Known rows:
[  8  22  -1  20  -5  35 -47  32 -18  -8  -5  11  -9 -27   6  -3  20  10
 -12  -8  -6   8  -8 -23   3  -9   2   2  -9   4  -2   7  16 -11  -7   8
   0  -9  11  -6 -16  17  -9 -20   6   0  -6  -9] -> vasu
[ -3  19   4  18   8  32 -15  41 -14  -1  -1 -14  22 -15   5  -3  10   5
  -7  -9 -12   5  -9 -20   4 -10  -1  -3   0  -5  -4   6  14  -6 -10  11
  -2  -6  15 -17 -16  14 -18 -26  -6  17   4 -15] -> lanen
[  3  18  -5  25   3  28 -37  10 -16  -7   6  16 -18   0  -2  -6   4  -6
  -9   4  -7   7   4 -20  -6 -15  -4  14 -18   1   4  10  15   5  -8  10
   2 -22   7 -16 -11  29  -4  -7  16   3   9   3] -> skigur
[-10  19   2  29   9  30  -8  21 -16  -5  14 -27  -4   9 -23  -9  -4  -7
  -4   1 -10   0  -1 -23  -7 -19 -14   8 -14  -4   4  13  16  10 -13  11
  -2 -20  11 -29 -14  23 -12 -21  -1  24  14   1] -> grigin
[ -7  17   7  32  -1  49  -4  22 -13  -5  24  -2 -18  17  30  11   3   5
  -6  -8   5   2  -2 -18  14  -8  11  22  -6  13 -20 -12   7   4 -12  21
   5   0   3 -14 -13  19 -10 -14  14   6 -20   7] -> fumon
[  0   9   1  15  10  24 -11   9 -21  -5  10 -24  -7   1   7  -8  -1 -11
 -12   0  -8   4   1 -21  -6 -14 -16   3 -13  -3   8  17  14   9 -14   7
  -1 -14  10 -28 -18  26  -6  -8   0  19  12   1] -> skudron
[  2  19   5  24  -6  16 -51  43 -17 -21  -7 -11 -14  -6 -25  -8   5  13
  -6  -4  -3   1  -4 -27  12  -3  -1 -11  -7   5  -5   7  13  -8 -10   5
   3 -10  11 -11 -25  14 -18 -23  -2   1   1 -10] -> klaluflu
[ -3  16  10  32  -2  16 -16  34 -16 -18   7 -31 -29  19 -13   2 -12   9
 -12  -6   3   2   5 -27  15 -12  -2  15 -12  13 -12 -20   5   3 -14  14
   8 -12   8 -28 -22  20 -15  -7  -1  -1  -3   8] -> nitek
[  1  14   3  18  -3   9 -11  23 -14  -5   4 -19 -16  15 -18  -5  -2   1
 -10  10  -4   5   8 -26   2  -4  -9   0 -16   3  10  21  13   6 -13   7
   7 -14  10 -22 -23  27 -10  -5   9   5  16   3] -> mafadre
[  1  13   8  23  -2  13 -10  31 -18 -14   6 -27 -22  14   3   4 -11   8
 -11  -2   6   3   7 -25  14  -6   2  13 -10   8 -10 -16   4   5 -13  12
   8 -12   4 -26 -21  25 -15  -4   3   0   2   5] -> zuklok
[ -3  23   6  26  -3  22 -38  49 -11 -12  -6 -11   0  -3 -31  -5   5   9
  -5  -8  -4   1  -4 -25  18  -5   1  -6   0   0   4   6  13 -13 -10  11
   5  -8  16 -12 -23  13 -21 -26  -2   5   5 -12] -> tragra
[  0  17   5  19   9  27 -14  29 -14  -7  -1 -11  20  -5  12  -6   8   3
 -12  -5 -14   6  -8 -23   0  -9  -6  -8  -8   1  -9  13  13   0 -10   8
  -4  -7  10 -15 -20  12 -12 -17  -1  16  -3 -11] -> stasta
[  8  20   0  21  -6  35 -48  32 -19 -10  -3  13  -9 -23   7  -3  19  10
  -9  -6  -5   7  -9 -22   0  -7   3   1  -9   5  -4   8  17 -11  -7   7
   0 -10  13  -8 -16  16 -10 -21   7   2  -4  -8] -> raplur
[  1  22  -1  23  -4  42 -41  36 -17  -4   0  11  -3 -22  -1  -1  17   9
  -6  -9  -5   5  -9 -20   7 -10   3   6  -4   1   3   4  17 -13  -8  11
   1  -8  13  -7 -14  17 -13 -27   7   6  -1 -12] -> skinonon
[ -1   3  10  15   6  35   9  16 -21  -9  24 -33  -2  15  53   4  -1   3
 -11  -6   4   1  -3 -16   6   2   0   7  -6   6 -24  -8   5  14 -17  13
   0   3  -1 -28 -22  21 -10  -8   1  19 -15   3] -> safle
[-10   8   9  24  10  38   6  21 -18  -8  24 -31  -2  18  38   2  -6  -3
  -5  -7   3  -3  -3 -15  12  -3   5  12  -1   2 -23 -13   6  15 -16  18
   0  -2   2 -26 -16  19 -14 -15   1  22 -13  -1] -> vume
[  2  23   2  32  -4  37 -45  27 -14 -16   1   9 -14 -11  -6  -6  16   5
  -9  -9  -8   5  -6 -25   1 -12  -4   2 -14  10  -4   8  15 -10  -9   9
   0  -8  12  -8 -17  10  -8 -25   8   4 -13  -3] -> pliflodrim
[  2  11   8  19  -4  15 -10  29 -19  -6   8 -31 -27  15   5   4  -7   9
 -11  -1   8   4   6 -23  13  -1   1  11  -9   7  -5 -10   6   6 -15  11
   8  -8   7 -29 -23  27 -12  -2   3   1   4   6] -> gristim
[ -5  16   1  24   2  21 -26  33 -14 -12   4  -7  -4  15  -6  -3  -3   3
  -8   0  -1   0   4 -23  16   3   5  -3  -2   7  -8   1   9   1 -13  13
   7 -10   7 -12 -22  20 -17  -9   6   4   2  -6] -> tobu
[-10  11  10  24   3  29   1  26  -9 -13  18 -32 -18  31  15   5 -11  -4
  -6 -11   8  -1   5 -17  29  -2   7  13   0  14 -10 -16   2  -1 -15  21
   9   8   9 -17 -23  16 -18  -7   4   3 -17   0] -> rivor
[ -3   4   8  20  11  33  -1  14 -21 -16  20 -23  -6  13  53   0  -7  -4
 -10  -7   3  -1  -1 -16   7  -1   3   8  -5   4 -27 -13   4  14 -14  14
  -2  -3   1 -23 -19  19 -10  -4   0  16 -17   1] -> skuduk

Facts:
trubus {Σ=kikla, ζ=261, Ξ=779, φ=417}
drudi {Σ=koplirir,fludrel,fifler,brade,flisten, ζ=743, Ξ=710, φ=417}
gilesti {ζ=743, Ξ=710, φ=484}
trilo {ζ=261, Ξ=710, φ=484}
vuvese {ζ=261, Ξ=710, φ=417}
gigredak {ζ=350, Ξ=710, φ=484}
stasta {Σ=trilo, ζ=350, Ξ=710, φ=417}
grude {ζ=741, Ξ=710, φ=417}
fifler {ζ=743, Ξ=710, φ=417}
stino {ζ=350, Ξ=625, φ=484}
flapak {Σ=stinon, ζ=350, Ξ=779, φ=417}
gristim {ζ=741, Ξ=625, φ=417}
stadril {ζ=350, Ξ=710, φ=417}
mepin {Σ=festenum,kaskal,stinon, ζ=564, Ξ=710, φ=417}
bruflir {Σ=repli,matevar, ζ=743, Ξ=710, φ=484}
klaluflu {ζ=261, Ξ=625, φ=417}
flumesti {ζ=564, Ξ=625, φ=484}
brikon {ζ=564, Ξ=710, φ=417}
muzas {ζ=350, Ξ=625, φ=484}
zoklim {ζ=741, Ξ=779, φ=417}
flebiskur {Σ=mafadre,kaskal,stinon, ζ=564, Ξ=779, φ=484}
matevar {ζ=261, Ξ=779, φ=484}
skinonon {ζ=261, Ξ=779, φ=484}
gagru {Σ=stemigrom, ζ=350, Ξ=710, φ=417}
kagus {ζ=743, Ξ=710, φ=484}
festenum {ζ=564, Ξ=710, φ=417}
kibidre {Σ=brudral,gutun,grude, ζ=741, Ξ=779, φ=417}
gutun {ζ=743, Ξ=710, φ=484}
bifela {ζ=261, Ξ=625, φ=484}
sudru {ζ=564, Ξ=779, φ=417}
pliflodrim {Σ=vasku, ζ=350, Ξ=779, φ=417}
plinim {ζ=743, Ξ=625, φ=484}
gasul {Σ=skuduk,stadril,fludrel,megam,graklis, ζ=743, Ξ=710, φ=484}
febo {ζ=261, Ξ=710, φ=417}
flobrum {ζ=743, Ξ=625, φ=417}
graklis {ζ=743, Ξ=710, φ=484}
bropor {Σ=brikon,sefer, ζ=261, Ξ=710, φ=417}
draklupas {ζ=261, Ξ=710, φ=484}
tragra {Σ=brikon, ζ=261, Ξ=625, φ=484}
gromol {ζ=564, Ξ=710, φ=417}
stetran {ζ=741, Ξ=710, φ=484}
kikla {ζ=564, Ξ=710, φ=417}
bedos {ζ=741, Ξ=625, φ=417}
skisapil {ζ=743, Ξ=710, φ=417}
kludros {Σ=stetran,safle,skudron, ζ=350, Ξ=625, φ=417}
furi {Σ=megam,bebretri, ζ=564, Ξ=779, φ=484}
vasku {ζ=564, Ξ=710, φ=417}
dusin {Σ=vume,flifon,bebretri, ζ=743, Ξ=710, φ=484}
vorum {ζ=350, Ξ=710, φ=417}
sefer {ζ=564, Ξ=710, φ=484}
brigi {ζ=350, Ξ=779, φ=417}
flene {ζ=350, Ξ=625, φ=417}
zuklok {ζ=741, Ξ=625, φ=417}
rivor {Σ=stadril,flobrum,flene,skudron, ζ=564, Ξ=625, φ=484}
fepler {ζ=350, Ξ=625, φ=417}
kiklom {Σ=robrik,febo, Ξ=779}
timim {Σ=grude, ζ=261, Ξ=625, φ=484}
brade {ζ=743, Ξ=710, φ=417}
sadu {ζ=564, Ξ=710, φ=417}
flifon {ζ=743, Ξ=710, φ=417}
rukles {ζ=564, Ξ=710, φ=417}
fludrel {ζ=261, Ξ=625, φ=417}
zeplik {Σ=raplur, ζ=261, Ξ=625, φ=417}
pladumis {Σ=flobrum,megam, ζ=743, Ξ=710, φ=484}
trebruk {Σ=tobu,pluma,skigur, ζ=741, Ξ=779, φ=417}
kaskal {ζ=741, Ξ=710, φ=417}
mezo {ζ=564, Ξ=625, φ=417}
degral {ζ=350, Ξ=710, φ=417}
raplur {ζ=261, Ξ=779, φ=417}
lanen {Σ=rukles, ζ=261, Ξ=710, φ=484}
neze {ζ=350, Ξ=779, φ=417}
ledru {Σ=fludrel,gigredak,fifler,plinim,skigur, ζ=743, Ξ=779, φ=417}
sistapi {Σ=flene, ζ=743, Ξ=779, φ=417}
stemigrom {ζ=743, Ξ=625, φ=484}
vasu {ζ=261, Ξ=779, φ=417}
bebretri {ζ=261, Ξ=625, φ=484}
flisten {ζ=350, Ξ=779, φ=484}
soflo {Σ=skuduk, ζ=743, Ξ=779, φ=417}
poga {ζ=743, Ξ=779, φ=417}
vitragrul {Σ=grigin,degral,sefer,neze, ζ=261, Ξ=625, φ=417}
tobu {Ξ=625}
safle {ζ=564, Ξ=710, φ=417}
stede {Σ=fepler,mafadre, ζ=261, Ξ=710, φ=417}
fumon {Σ=stino, ζ=564, Ξ=779, φ=484}
deba {Σ=fepler,gilesti,vate,safle,gromol, ζ=741, Ξ=710, φ=417}
zadu {ζ=743, Ξ=625, φ=484}
skigur {ζ=743, Ξ=779, φ=417}
vifol {Ξ=710}
mafadre {ζ=743, Ξ=625, φ=417}
robrik {ζ=261, Ξ=625, φ=417}
brudral {ζ=743, Ξ=710, φ=417}
flonek {ζ=743, Ξ=779, φ=484}
pluma {ζ=350, Ξ=625, φ=417}
repli {ζ=564, Ξ=710, φ=417}
koplirir {ζ=743, Ξ=625, φ=417}
dosel {ζ=741, Ξ=710, φ=417}
skuduk {ζ=564, Ξ=710, φ=417}
tremak {ζ=743, Ξ=625, φ=417}
puflade {Σ=neze,vasku, ζ=743, Ξ=779, φ=417}
silal {Σ=stetran,festenum,gristim,bedos, ζ=564, Ξ=625, φ=417}
megam {ζ=743, Ξ=710, φ=417}
vate {ζ=564, Ξ=779, φ=484}
vume {ζ=564, Ξ=710, φ=484}
brepe {ζ=261, Ξ=625, φ=417}
nitek {Σ=degral,klaluflu,vasku, ζ=741, Ξ=625, φ=417}
stinon {ζ=564, Ξ=710, φ=484}
skudron {ζ=743, Ξ=710, φ=417}
gufem {Σ=koplirir,poga, ζ=743, Ξ=710, φ=417}
grigin {ζ=743, Ξ=710, φ=484}

Rows:
No name comes twice in this set of rows, the named rows included.
[  7  16   6  13   5  27  -6  35 -18  -1  -4 -19  20 -17  17   0  12  11
 -15 -11 -11   9 -10 -22   1  -6  -7  -7  -4  -2  -3  13  13  -5 -11   7
  -3  -5  12 -19 -21  14 -13 -17  -7  14   0 -12] : stede
[  2  21   0  29  -6  37 -53  25 -19 -17   4  10 -18 -12 -12  -6  16   6
  -6  -5  -5   2  -7 -25  -1 -10  -4   0 -15   8  -5  11  17  -5  -9   6
  -2 -11   9  -9 -16  14  -9 -25   9   6  -9  -4] : neze
[  3  14   4  13  -7  15 -25  33 -13 -11  -2 -15  -3   3 -13  -9   6   9
  -9   0  -4   3  -1 -24  11   6  -2 -17  -7   7   3  23  14  -5 -13   5
   5  -4  10 -10 -27  17 -14 -16   4   5   1 -10] : fepler
[ -4  23  -3  31   1  37 -22  17 -11  -1  11   2 -17   2 -17  -2   5  -3
  -7   1  -6   6   2 -21  -1 -20  -6  17 -14   4  11  13  16  -1 -11  14
   4 -18  11 -16 -11  26  -8 -15  14   8  10   5] : flonek
[ -1   8  13  18   9  34  30  21 -14  -3  19 -31  10  18  53   9  -3   7
 -14  -9  -1   5  -2 -20   6  -2   0  12  -7   8 -26 -13   3  11 -16  17
   1   3   3 -28 -20  16 -10  -5   1  14 -18   5] : mepin
[  1  13   7  28  -3  41 -12  18 -18 -13  20  -2 -23  14  39   8   3   6
 -11  -5   6   3  -1 -19   8  -4   8  21 -12  15 -25 -14   6   4 -13  17
   3  -2  -1 -18 -15  19  -7  -8  14   1 -23   8] : sudru
[  3  21  -2  26   7  31 -27  12  -9  -7   3  14 -12   2   2  -3   2 -10
 -14  -2  -9  11   7 -22   0 -23  -6  17 -17   6   6   7  12   0  -8  14
   4 -19  11 -14 -12  22  -5  -2  15  -2   4   4] : ledru
[  3  21   6  31   0  34 -10  22 -17  -4  10  -2 -22   0  22  10   2  11
 -15  -7   1   9   1 -24   2 -16   2  27 -16   9 -12 -18   7   3 -12  16
   5 -12   6 -23 -12  23  -8  -5   9  -3  -6  10] : kibidre
[ -2  16   2  16  -2  19 -45  41 -16 -12  -5 -10  -7  -7 -23  -7   5   0
  -1  -6   0  -1  -1 -19  19  -1   4  -7   2  -1   7   9  14 -11 -10   9
   5  -7  16  -8 -23  18 -21 -25  -1   4   5 -15] : bebretri
[  1  12  10  19   8  31  19  24 -18   1  11 -37  -4   7  35   7  -4   3
 -19 -10  -2   8  -1 -21   2 -13  -7  16  -9   5 -12 -12   6   8 -15  13
   2  -6   9 -35 -19  23 -11  -2  -5  14  -3   6] : deba
[  3  17   7  16  -1  17 -24  32  -9 -11  -4 -17  -2   4 -10  -6   6   2
 -10  -8  -6   7   1 -25  15  -1  -4 -11  -7   9   6  16  11 -11 -12   8
   6   1  16  -9 -28  13 -13 -11   3  -2  -5 -11] : kludros
[ -2  11   1  19  11  23 -12  12 -18  -8   8 -19  -4   3   2 -10  -3 -10
 -11   1 -10   5   1 -23  -7 -15 -15   3 -15  -3   3  13  12  10 -13   8
  -2 -19  10 -26 -19  25  -8  -7   1  18  12   0] : flifon
[ -4   8   6  16   7  34  11  23 -23   5  18 -39  -9   2  30   6  -3   2
  -8  -5   4   1  -2 -16   3  -7  -1  17  -3  -5  -7  -8  10  11 -16  14
   2  -8   8 -35 -16  28 -14 -12  -4  23   7   2] : stetran

The same elements again, as new rows of numbers:
Known rows:
[  4  -3   8  15  -5   0   9 -33  16  15  -4   4  -4 -10] -> rukles
[ 21  -1   9   4  -8  -2   6 -27 -19  -7 -11  -8 -16  -7] -> kibidre
[  9   7 -13   2  -4   6  -7  40   1   7 -10 -13   4  -1] -> timim
[ -7   2   5  10  -3  -3   7 -48   6  11  -2   8  -5  -6] -> skuduk
[-5  0  1 -2  3  5  9  1 -1 14 11 13  3  2] -> gilesti
[-7 -9  6  2  6 -3  6 -5  7  4  9  8  4 -2] -> megam
[  8   3   6  -2  -7  -5   5 -42 -10  -7  -3 -10 -17  -5] -> sudru
[ 15   9   0  -8 -10   3   6 -39 -26   5  -1  -9 -15  -3] -> flebiskur
[ 10  -2   7 -15   7   5 -13  42  -2 -24  -1 -20  11   9] -> pliflodrim
[  1   2   8  18  -2  -1  10 -31   5   9 -10  11  -5  -7] -> grude
[  2  -9  -7  11 -10 -11   2 -20  -4   1  -2   1 -13  -9] -> mezo
[  2  -4  -8   2  -3  -2 -14  18   7  -5  -8 -12   5   0] -> vitragrul
[  3  -8  -5  15 -10  -9   1 -17 -10  -5  -7  10 -13  -6] -> zuklok
[  2  12   4  -9   0   3  -8   0   5 -17  -7 -22  -5   3] -> vasu
[  4  -5   7  11  -2  -4   2 -46 -12  13  -8  13   1  -5] -> deba
[ -5   2  -9   4  -2  -3 -11  20  12  -8  -7 -11   1   0] -> brepe
[11  9  1  3  0 14 -5 11 12 21 -9 -8 16  0] -> lanen
[ -4 -15  -6   4  -2  -9   3  24   3  -9  10   3  -7  -3] -> flobrum
[ -5  11  -1   6  -5   4  10 -42  -3  20   1  13  -6  -2] -> vume
[-7  7  3  3  6  3 -8 -7 15  6 -8 -6 11  1] -> vuvese
[  5  -5   1  -5   3   4   5  -1 -13  21   9   8  10   0] -> gasul

Rows:
No name comes twice in this set of rows, the named rows included.
[  4   1 -12   6 -12  -2   5 -16 -12  10   0   6 -13  -4] : flumesti
[ -2 -11   6   0   6  -4   4  -3   2   8   8   5   7  -3] : skisapil
[ 20  14   5 -20  -3  -4   3  16  -9  -5  -2  -2  -3  -2] : kiklom
[  4   4 -14  -1  -5   5 -11  22   0   3  -6  -9   6   3] : tragra
[-2 -6  3 -5  3  1  5 -3  1 11 -1 11 12  1] : vifol
[  8  -2 -12   6 -13  -3   3 -15 -19  13  -1   4  -9  -5] : rivor
[-9 12  0 -5 12 13 -6 46 11  0  2  5 18 13] : gigredak
[-9 10 -3  2  1 15 -3 -6 15 10 -3 -2 11  7] : trilo
[ -1  -5 -11   0  -4  -1   6  28  -3  -2  12   8  -7   1] : plinim
[  4  -9 -11  -1  -4  -1   3  30  -9   3  10   5  -2   0] : zadu
[  1  -2   7  13  -3  -3   5 -44  -6   9  -7  15  -2  -5] : dosel
[ -5   0   7  14  -2  -3   6 -44  -1   6  -7  16  -4  -4] : kaskal
[ -2  -2   4   9  -2  -4   5 -49  -1  16  -3   6  -1  -8] : sadu
[  0 -14  -1  -4   3   6   4  -8 -14  19  10   6  10   3] : bruflir
[-16  10  -2  -8  10   2   1   6 -11 -20 -17 -31 -15   2] : raplur

